In the rows, zero is written as 128.
Each row has a class, written after it.
[112 140 125 109 155 186 110 145 149 143 114 135 165 190 119 156 127 159
 116  96 137 149 132 146 150 154 137 111  90 118 141 118 172 122  96 130
 107 123  98 105 125 168  84 139 101 129 146 111 148 168 133]  (50)
[153 146 135 118 157 130 138 134 103 139 117 125 129 119 130 136 147 131
 121 141 100 131 133 120 144 119 121 121 132  98 106 136 117 131 130 137
  96 132 146 111 110 143 129 117 117 120 147 122 113 116 152]  (162)
[145  90 104 149  91 143 103  99 157 155 130 148 123 138 121  75 144  99
 118  93 154 127 165  99  83 110 139 142 113  99 166 132  94 183 142 143
 122 113 182 150 122 172 134 137 142 162 116 109 153 118 150]  (163)
[118 139 160 129 140 134 155 146 113 161  93 113 142 130  83  91 138 145
 140 161 185 103  95 126 125 171 171  99 118 134 100 138 133 111 116 120
 139 154 150 102 121 121 113 140 127 136  93 106 137 156 121]  (167)
[175 123 136 178 141 120 148 114 106 152 110 117 137 136  77 118 199 109
 101 124 135 118 148 160 162 109 153 132 144 113 125 153 138 111 145 136
 101 103 143 136 165 154 127 126 124  99 142 109 142  99 149]  (184)
[127 171 145 145 125 108 142 122 132 132  89 155 130 136 137 107  87 100
 110 141 124 113 106 128  90 147 147 120 142 160 100 125  90 135 146 115
 114 116 163 124 136 121 129 133 154 125 138 155 101 130 106]  (71)
[131 122 151 130 147 121 126 159 149 185 131 129 120 136 142 157 106 146
 146 121 114 109 147 140 151 146 141 132 118 135 128 144 109 141  97 135
 139 134 116  84 126 142 130 128 116 160 129  91 110  96 147]  (46)
[125 151 136 113 109 101 139 137 131 132  99 119 126 143 101 127 113 143
 129 114 168 129 130 101 131 131 138 150 122 144  85 155 160 132 141 161
 116 125 132 141 132 102 136 144 133 132 116 171 163 132 126]  (217)
[ 91 173 123  94 125 133 125 140 120  85  62 100 154 167  92 145 138 135
 149 121 163 127 121 151 163 125 145 136 119 144  74 119 126 127 124 126
 119 101 132 175 142 149 117 104  88 106 131 149 126 154 122]  (71)
[125 133 122 137 137 102 150 102 111 125  98 123 157 138 108 120 144 130
 128 112 137 133 144 105 165 138 175 143 122 146 115 150 162 118 150 137
 114 114 134 143 137 122 139 122 124 112 113 157 158 121 118]  (46)
[107 184 145 116  80 128 137 116  84 198  75 128 141 148 139 130 121  97
 115 129 126 143 104  98 108 182 135 133 126 145 123 113 116 145 143 107
 130 121 178 144 122 131 106 142 114 101 121 108 145 135 100]  (162)
[126 151  90 153 154 133 142 114 125  65 117 109 173 128 120 152 156 123
 116 117 126 138 130  86 174  99 144 115 139 150 145 123 155  93 158 151
 126 122  98 154 134 120 105 118 135 119 115 122 152 121 136]  (50)
[ 83 164 106 132 118 149 145 116 151 133 127 126 171 156 131 134 138 121
 137 123 115 121 106 119 157 129 175  92 109 151 164  81  85 195 105  77
 128  99 183 139 147 169  79  81 135 143 126 120 139 141  95]  (188)
[132 128 121 142 136  75 146 126 131 119 114 141 159 128 130 126 129 121
  93 138 142 126 131  98 148 135 138 163 115 138 117 125 146 148 131 138
 125 120 140 138 133 130 132 127 136 110 120 163 145 122 131]  (46)
[172 131 148 142 132 120 146 148 114 143 150 139 132 116 148 142 127 129
 105 122 126 126 119 124 139 130  94  96 126 124 119 103 114 102 113 107
 113 143 131 114 111 102 122 139 121 136 109  81 110 127 135]  (21)
[143 136 119 119 147 118 123 128 114 136 138 133 141 135 115 107 162 131
 136 145 134 125 148 152 153 118 137 135 120 113 105 146 116 101 110 117
 136 125 154 156 116 134 110 146 104 121 141 103 115 126 139]  (163)
[124 174 101 106 107 127 128 116  89 162 123 118 126 125 145 126 137 116
 118 126 113 150 146 138 138 129 146 136 118 148 105 109 143 108 171 126
 141 134 115 166 132 146 121 139 125 110 143 135 131 161 115]  (217)
[109 140 149 153 122 124 131 119 127 144 131 142 146 145 147 132  98 110
 102 132 133 152 120  93 116 127 120 119 101 137 121 118 112 151 103 136
 126 123 159 139 121 118 129 168 136 143 131 122 143 133 116]  (167)
[111 100 115 147 123 119 111 124 142  73 120 130 148 134 144 113 124 132
 103  90 124 127 136 104 157  97 125 113 100 149 130 106 124 116 134 123
 121 124 122 149 122 163 130 120 108 117 122 131 118 113 141]  (71)
[117 224 145 114  97 118 171 115 127 169  57 133 151 154 168 140 104 103
 109 148 144 135  89 115 102 146 115  93 133 140  66  99 108 138 147 145
 116 146 118 121 119  96 112 140 182 118 131 128 139 155 147]  (71)
[129 107 123 146 110 105 145 126 104 120 112 127 146 126 118 112 139  94
 103  95 131 133 122  87 116 107 137 131 126 146 137 109 132 126 157 122
 127 133 145 154 135  84 121 103 141 109 110 153 146 126 115]  (184)
[114 156 139 104 110  98 128 115 107 204 147 135 130 133 141 122 107 119
 117 152 138 173 107 143 108 140 152 145 107 133 121 111 100 148 105 135
 124 121 121 116 136 108 129 165 130 113 113 110 126 138 114]  (167)
[ 97 122 129 103 138 126 129 159 159 153 135 118 123 109 112 111 141 137
 133 158 164 119 114 136 153 117 103 133 117 114 107 108 107 124 119 117
 129 115 154 134 100 123 121 135  96 136 138 138 140 122 137]  (129)
[153 154 137 121 156  98 135 153 119 139 141  98 120 104  85 120 153 137
 119 145 123 119 130 152 182 110 122 134 116 102 139 132 107 116 152 127
 120 113 115 119 119 117 121 118 101 124 164 139 128 119 142]  (184)
[118 130 167 118 134 115 113 141 110 155 153 142 118 113 110 132 130 151
  87 137 118 111 144 149 144 151  98 139 102 104 140 100 133  67 136 109
 126 120 136 115 110 129 117 153  95 111 145 126 139 121 116]  (21)
[187 179 194 154 156 111 138 128 123 152 127 128 120 143  91 138 176 127
 113 130 158  91 128 156 154 128 126  96 126  85  71 143 153  45 128 123
 102 129  95 132 140 121 160 154 120  94 145  98 125 111 139]  (21)
[159 177 131 133 131 126 168 133  88 168  93 121 160 154 111 142 123  85
 109 163 130 156  63 108 113 147 126 129 137 121 136 115 109 180 139 121
 136 130 143 131 133  85 115 123 136  99 151 150 153 162 129]  (184)
[108 163 149 120 147 113 131 139 109 147  96 100 128 122  99 117 136 144
  96 158 132 119 144 119 170 158 131 148 131 120 110 135 118 128 132 158
 130 141 137 101 108 155 124 127  95 121 151 131 145 135 144]  (162)
[142 162 129  89 138 118 145 147  95 143 136 131 127 100 132 139 142 130
 149 166 107 137 165 129 147 144 129 124 127 139 120 138 125 106 136 129
 115 152 121 135 115 117 127 117 116 103 143 132 120 130 101]  (217)
[ 90  99 103 121  98 119 129 135 130  95 111 118 144 129 112 106 113 123
 114 125 153 133 113  98 117 107 141 139 126 146 138 109 116 136 155 137
 136 127 110 148 135 113 135 113 138 126 102 146 140 119 120]  (167)
[100 208 144  96 120 133 142 133 145 151  52 136 151 135 150 160 121 116
 131 164 161  90 104 122 137 125 159 112 137 156  72 110  82 155 128 166
 115 115 108 142 126 144 118 146 161 141 138 102 166 122 135]  (129)
[142 169 111 104 117 126 142 146 102 131 134 124 129 105 117 137 121 130
 108 162 115 131 145 123 162 130 130 122 138 136 113 150  98 119 148 154
 111 143 124 124 109 124 125 142 112 110 152 150 116 112 139]  (217)
[121 151 118 101 129 117 123 136 117 121 125 134 127 117 135 134 132 133
 122 157 128 125 132 151 155 129 104 119 120 123  88 112 139 118 133 127
 152 140 127 141  86 104  99 152 119 104 146 125 144 146 112]  (129)
[124 186 162 121 120 124 169 130 159 155 123 130 122 171 143 191 116 156
  94 147 144 146 108 121 118 154  87 124 137  91 111 122 143 139  91 132
 116 119 106 114 109  94 111 178 171 140 130 128 158 132 152]  (21)
[140 190  98  93 148 158 159 122  96 138  81 149 161 104 170 155 181 105
 117 151 132 125 145 121 149 115 176 124 138 150  76 112 130 132 119 131
 142 120 132 154 144 137  81 129 149 114 137 129 120 149 100]  (50)
[108 162 140  54 145 173 136 131 108 172 125 164 144 140 149 159 134 126
 176 120 144 161 107 145 125 164 132 134 105 140 140  95 112 168 104 142
 138 112 133  61 116 137  70 129 130 190 151 162 116 144 137]  (46)
[ 99 151 127 139 150 110 140 142 128 144 127 106 128 128 108 106 131 134
  92 162 120 155 129 112 138 135 100 146 132 122 120 145 105  63 123 153
 111 121 147 133 100 127  97 154 117 135 158 137 114 152 155]  (184)
[126 189 108 126 122 130 145 124 135 161  85 127 150 128 121 117 130 115
 117 132 159 124 116  91 154 136 165 110 133 129  99 136 139 103 144 130
 124 122 142 151 135  91  84 143 132 107 125 110 144 145  88]  (50)
[163 168 179 148 133 127  93 105 115 186 128 145 115 147 110 125 155 100
 117 134 141 125 115 149 125 160 132 125 113 132  81 126 125 129 102 133
 169 137 151 130 135 128 137 160 116  95 117 149 148 110 114]  (53)
[ 89  87 148 117 179 141 117 148 163 148 176 157 157 181 111 113  88 152
 131 137 134 114 142 147 146 143 177  98  87 149 113 155 141 112 100 123
 105 124 125 107 130 133 111 172 106 126 135 104 144 147 134]  (167)
[157 147 154 111 160 122 173 127 140 150 137 128 116 114 179 198 143 139
  91 129 159 122 136 114 150  87 159 132 146  89 112 128 161 186 117 130
 132 122 135 133 124  90 150 161 148 155 158 169 171 134 161]  (46)
[124 150 122 138 117 134 139 113 104 145  75 143 115 126 130 144 108 135
 134 133 131 133 139 106 140 145 125 111 163 138 104 175 149  91 167 153
 108 125 145 140 145 110 118 151 130 138 147 108 131 137 128]  (217)
[101 102 138 105 134 125 140 140 144 173 104 155 134 142  98 122 135 161
 128 125 151  90 116 135 131 139 166 134  88 107 127 153 118 161 143 106
 119  74 134 120 142 152 111 153 122 133 139 136 138 127 164]  (184)
[116 164 126 114 128  94 132 132 111 130 120 143 135  96 158 142 139 140
 126 129 118 106 139 146 185 119  89 115 115 126 142  85 117 125 149  81
 141 127 105 144 126  95  93 124 133 133 140  77 117 122 115]  (163)
[144 181 157 132 105 143 121 125  93 174  94 191 146 158 149 157  80 102
  97 150 108 103 116 157 120 170  86  93 118 116  86  79 108 142 136 117
 149 149 135 123 134 104 116 144 135 113 134  83 152 141 129]  (21)
[147 149 148 135 141 118 107 100 145 127 128 123 122 166 130 142 131 143
 112  94 149 164 112 160 126 116 148 124 131 148 114 117 150 148 123 148
 145 115 123 131 138 132 141 135 136 153 124 148 144 149 118]  (53)
[118  80 138 120 134 134 109 148 129 137 129 192 135 128 137 126  88 129
  96 142 133 104 153 166 119 136 144 103 117 121 147 105 153 148 134 136
 110 150 142 139 144 128 126 139 138 114 115  95 156 119 126]  (167)
[115 147 119 137 110 185 130 101 125 125 175 174 106 111 123 112 167 105
 166 108 124 121 134 166 146 132  84  64 130 101 136  90 161 123 106 134
 147 166 112 118 120 109  64 137 170 122 114 113 109 125 153]  (188)
[100 108 129 139 138 170 122 142 134 140 121 136  92 122 117 141 135 160
 109 112 124 140 131 134 172 135  95 110 110  86 121  87 156 107 143 109
 173 132 132 127 105 128 103 141  93 158 121 128 139 103 157]  (50)
[142  96 113 124 132 132 135 156 121 164 147 105 131  99 100 122 131 139
 104 164 111 133 150 113 150 121 132 152 131  97 138 144  81 124 153 142
 109 113 148 115 111 134 107 131  95 121 142 118 146 108 135]  (53)
[181 187 119 159 117 105 109 105 132  80 150 138 121 135 104 114 134  70
 152 149 140 116 105 146  95 149 112 135 147 166 141 126 130 195 149 127
 204 127 117 142 108  92 134 164 178  99 127 165 152 132  72]  (129)
[122 114 125 103 146  98 126 143 129 117 132 124 114 106 103  95 157 134
 122 156 127 150 137 130 148 127 105 160 123 143 144 122 110 113 142 142
 133 114 118 125 115 126 118 119 112 125 138 157 137 122 131]  (184)
[125 138  74 132 158 151 102 123 154  95 168 142 151 196 111 145 131  96
 115 152 107 139 124 169 129 118 138 123 172 142 143 130 115 135  99 117
 149 144 143 175 124 116  92 139 141  80 150 143 116 124 137]  (163)
[123 123 125 112 136 123 134 148 137 166 132 124 139 128 122 139 138 121
 100 158 130 139 132  95 167 144 124 138 114 105  94 139  97 111 135 150
 119 123 126 115 114 130  87 135 101 118 155 141 147 104 156]  (53)
[ 95 119 144 142 133 138 112 132 141 157  77 155 124 156 137 123 119 163
 104 113 117 100 134 170 166 155 131 114  98 112  84  98 147 140 107 103
 126 132 122 135 138 175 114 135 119 132 139 121 174 141 145]  (188)
[137 127 119 119 116 131 141 117 120  95  82 134 154 146 125 149 139 116
 106 126 127 116 130 101 103 130 115 149 139 138 112 130 134 131 146 127
 119 110 132 136 145 135 134  96 141 120 133 164 146 145 118]  (21)
[101 122 131 108 134 139 125 138 122 127 139 141 122 114  98  84 114 135
 130 149 102 128 133 127 160 107  93 116 111 133 137  95 130 110 157 119
 146 134 145 139 107  70  92 124 119 108 133 127 162 138  90]  (184)
[146 147 106 106 154 145 135 163 116 141 107 133 164 112 115 133 165 125
 122 141 161 107 129 126 160 130 176 120 123 109 110 130  94  85 142 136
 110 120 113 124 126 152  94 131  96 129 147 113 119 113 156]  (50)
[103 131 160 182 134 143 114 135 167 128 166 121 129 169  89  85 140 136
 132 121 140  63 140 148 121 109 142 122 145 129 147 112  66  85 132  63
 175 119 120  89 131 113 103 139 141 159 148  85 114 103 101]  (163)
[138 163 134 127 121 100 142 148 130 133 126 101 115 114 111 112 116 154
  98 161 117 156 146 111 162 136 106 146 134 141 110 151 105  90 126 147
  81 133 134 133  99 134 145 148 101 125 136 148 137 110 124]  (217)
[135 152 125 103 134 143 149 144 113 147 138 126 151 107 103 133 141 137
 133 149 125 128 136 134 140 141 132 135 113 112 134 147 133 105 116 138
 129 133 138 106 106 121  94 126  94 107 159 138 109 137 118]  (50)
[133 157 113  93 158 117 128 137 110 108 102 106 135 117 131 142 138 136
 125 153  96 128 146 152 151 111 117 142 117 112  91 121 128 104 153 136
 104 119 136 135 117 151 111 103 115 117 153 157 131 143 151]  (71)
[ 99 219 132 129 112 134 142 133 143 147  79 131 126 155 173 173 139 107
 110 137 147 164  96  80 126 165  94 100 138 111 144 100 158  73 151 104
 150 112  96 150 152 117 100 122 145 147 129  90 106 129 119]  (50)
[ 94 166 136 117 137 138 157 115 110 157  99 160 168 137 157 175 121 138
 117 145 103 109 123 142 163 128 162 117 139 158 104 110  99 138 104  98
 133 122 138 126 129 107  92 144 139  95 166 132 117 120  89]  (46)
[122 152 136 109 111 131 158 140 119 189 127 174 122 125 160 151  94 121
 128 143 121 118 103 160 114 147 129 125 131 123  98 121 129 185  99 119
 144 125 144 131 130  85  95 178 154 122 151 141 144 139 134]  (188)
[155 137 151 126 175  82 125 127 126 117 115 124 134 122 121 134 154 150
 123 164 130 148 138 133 154 126 122 164 135 139 105 136 103 112 108 139
 115 119 136 114 109 131 152 134 103 122 146 153 140 119 116]  (46)
[122 141 120 160 106 117 157 139 138 184  92 108 144 119 125  97 103 128
 100 136 169 114 100  92 140 124 139 108 139  84 102 160  94 100 129 129
  93 129 155 116 134  97 130 143 135 164 130 121 133 109 164]  (167)
[162 134 141 137 124 134 138 113 158  77 110 104 134 166 111 152 152 139
 132 114 170 111 127 108 121  90 185 111 155 133 116 183 140 133 109 174
 105 115 117 112 140 142 120 144 145 114 117 103 137 119 148]  (71)
[119 172 148 116 127 127 141 113 101 165  85 125 151 161 157 155 135 141
 114 141 124 124 122 133 160 145 161 135 119 153  79 119 110 125 129 102
 166 118 107 101 132 139 114 139 108 129 160 116 135 153 113]  (46)
[117 159 108 110 128 116 132 130 140 105  96 133 166 143  96 131 145 134
 138 131 172 132 100 118 124 144 129 133 117 140 126 129 149 130 137 138
 145 116 115 129 136 118 114 111 124 111 115 152 120 149 125]  (50)
[172 151 113 144 105  98 143  98 114 172 107 120 164 155 137 150 134 102
 144 147 141 130 107 165 124 134 186 136 138 170  98 169 109 163 121 153
 141 124  97 138 147 133 118 176 149  90 147  85 153 131 132]  (167)
[134 125 155 114 134 105 119 153 131 109 134 112 130 132  96 124 127 125
 102 184 142 140 130 100 118 121 114 160 117 124 114 153  95 109 116 162
 108 117 134 122 115 134 147 148  97 113 140 142 147 109 128]  (167)
[ 93 133 118 135  94 118 139 119 111 113  82 133 151 132 130 147 124 124
  88 125 125 142 129 101 149 127 113 146 133 142 108 110 109 123 170 138
 125 100 114 150 144 123 112 117 126 122 130 144 144 107 125]  (53)
[129 131 143 136 118 134 148 119 156 172  98 112 124 141 133 106 161 131
 102 148 159 156 145 102 105 124 104 142 139 118  84 132 143 116 130 141
 133 124 157 143 123 121 120 137 147 129 133 131 162 165 103]  (53)
[131 152 119 121 152 162 139 150 161 105 139 123 132 155 136 145 146  93
 178 147 108 134  93  91 137 132  90  74 145 165 157 129 108 112 134 127
 166 142 114 118 110  97  69 109 160 151 140 108 115 115 138]  (184)
[153 155 139 110 131  76 146 149 125 136 130 126 127 100 138 117 137 127
 104 159 127 109 135 121 149 133 111 156 119  95 118 122 139 151 135 125
 128 131 149 121 116 130 123 108 122 124 147 149 142 112 141]  (162)
[128 172 149 113 117 125 150 157 120 182 107 112 131 140  95 122  99 164
 132 129 119  99 141 128 175 165 137 110  70 124  92 164 178 133 146 123
 126 131 142 120 123 148 119 133 100 122 139 116 137 150 117]  (217)
[119 151 117 110 133 128 136 149 110 143 100 126 130 109 101 130 141 136
 122 155 125 124 116 142 169 154 117 124 138 109 123 137  88 131 131 128
 111 124 130 112 117 127 105 125 100 114 175 152 126 122 135]  (188)
[131 162 132 127 109 101 143 116 117 140 110 135 151 143 132  88 118 114
 101 151 117 137 116 131 137 123 107 152 103 135  86  98 110 153 108  98
 147 132 183 162 113 121 122 116 109 121 140 148 139 147 107]  (163)
[158 129 111 133  94  68 129 114 127 117 104 141 149 144 130 116 120 102
  95 104 143 147 120 119 121 106 109 165 109 119 117 130 170 153 128 156
 103 121 153 183 144 130 138 112 132 116 115 138 138 121 154]  (163)
[143 204 168 167 110  74 149 121 120 158  83 107 140 155  93 114 135 101
 112 136 168 120 103  94 138 160 130 135 142 115  85 136  79 148 143 122
 121 124 128 122 121  95 148 142 125 104 152 132 144 112 114]  (162)
[142 149 133 105  87 130 127 137 117 152 105 146 154 161 153 169 141 111
 116 130 153  62  95 155  95 117 149 131 127 115  99 127 141 121 120  86
 157 136 136 175 142 125  96 151 132  88 143 100 132 135 161]  (163)
[118 149 119 103 131 138 134 135 113 132 101 101 138 145 150 170 142 119
 113 158 141 170 116 112 134 132 107 127 126 125 101 134 120 125 123 139
 118 126 104 149 124 142 129 145 108 129 147 119 130 161 162]  (167)
[120 153 172 146 123 126 133 135 140 115  91 160 154 181  95 173 124 121
 100 161 127 109 130 139  93 170  74 120 113 139 114  91 107 180 110 138
 154 141 138 112 127 156 132  97 142  90 143 107 117 150 100]  (21)
[130 156 113 121 147 131 119 145 134 142 137 100 124  92 110 133 153 146
 139 135 116 124 142 117 165 127 117 128 118 118 148 145 120  76 142 143
 131 122 100 114 110 134 113 135 104 130 127 108 112 104 144]  (50)
[116 108 104 157 107 109 149 149 131  99  97 114 154 137 110 123 108 127
  89 128 127 120 146  70 147 120 134 140 128 137 126 127 140 121 168 134
 111 138 153 171 129 137 128 103 122 113 133 146 165 118 116]  (217)
[117 142 100 132 130  99 122 126 147  79 132 109 139 127 137 122 136 108
 120 114 157 140 115 100 173  97 123 125 143 154 125 119 169  99 148 141
 137 120 109 174 125  90 126 135 133 125 113 141 167 114 119]  (129)
[117 107 139 142 105 147 115  91 115 161 139 177 143 163 107  99 100 121
 134 131 140 126 109 159  63 131 187 118 116 135 123 146 116 160 103 132
 167 128 173 125 132 124 135 172 143 104 134 137 117 138  98]  (167)
[167  99 127 125 166  86 104 164 144 156 123 138 129 115 108 101 118 134
 113 147 130 113 126 164 123 117 106 178 124 121  95 123 138 122 118 155
 134 154 148 129 105 117 151 130 123 101 140 183 146 116 135]  (46)
[146 147 107 141 119 106 110 128 115 129 102 115 132 111 121  92 121 104
  99 128 136 122 100 118 132 111 121 138 159 157 143 129  91 106 153 105
 122 117 158 154 136  87 122 128 113 122 136 149 141 147 107]  (184)
[118 127 149 168 119 117 144 106 152 122 124 111 116 204  84 121 103 143
 139 140 147 147  86 149 134 145 165  84 119 122  84 126 137 129 153 110
 157 136  98 146 124 123 145 148 120 122 114  88 147 138 144]  (167)
[154 112 114 158 128 137 160 122 130 176 115 104 162 136  97 130 197  76
 130 161 151 138 130  66 138 157 160 122 142 136  95 142   4 172 143 119
 119 127 116 114 117 143 124 121 113  90 135 125 139 100 146]  (53)
[149 153 148  97 129 169 173 162  84 122  94 114 127 106 115 142 144 109
 102 142 129 124 130 111 148  92 115 135 155 129 120 117 146 133 149 127
 100 113 154 159 134  69 112 132 124 125 136 156 185 130 108]  (184)
[170 152 136 120 107  83 141 150 114 164  77 136 163 135 120 129 106 135
 100 129 133  83 110 145 137 152 157 120 115 149 103 122 132 133 155 114
 135 131 165 144 123 108 125 123 136 104 116 123 174 116  91]  (21)
[114 140 124 119 135 113 154 167 118 108 115 109 141  98 111 137 132 132
  89 147 122 114 148 121 143 106  96 156 145 116 135 133 117  86 147 160
  96 124 148 139 104 101  91 127 135 144 165 168 150 121 156]  (184)
[123 181 152  95 143 116 154 129  90 175 117 147 166 141 160 161 113 103
 108 152 118 158 106 119 120 134 156 118 122 147 129 116 117 136 125 139
 114 121 143 116 134  94 116 148 134  82 154 133 127 131 104]  (71)
[168 164 120 109 135 173 159 139 140 116 134 130 109 127 152 123 140 105
 114 179 108 133 143 153 140 105  74 134 161 136 123 139 180 150 125 165
 167 146 133 151 121 132 118 146 157 151 152 125 151 128 160]  (163)
[145 170 128 138 105 134 129 119 123 167  76 136 113 140 128 143 124  96
 130 144 140 149  98 108  97 153 127 130 155 117 102 129  77 149 158 133
 121 102 125 152 149 130 134 134 146 140 113 119 126 115 134]  (53)
[138 158 106 115 157 158 124 125 143 128 147 133 129 143 109 105 193 121
 110 150 158 123 120 174 135 136 117 109 137 122 114 104 148 166 107 110
 149 136 118 100 140 147  88 127 152  97 150 153 117 204 121]  (188)
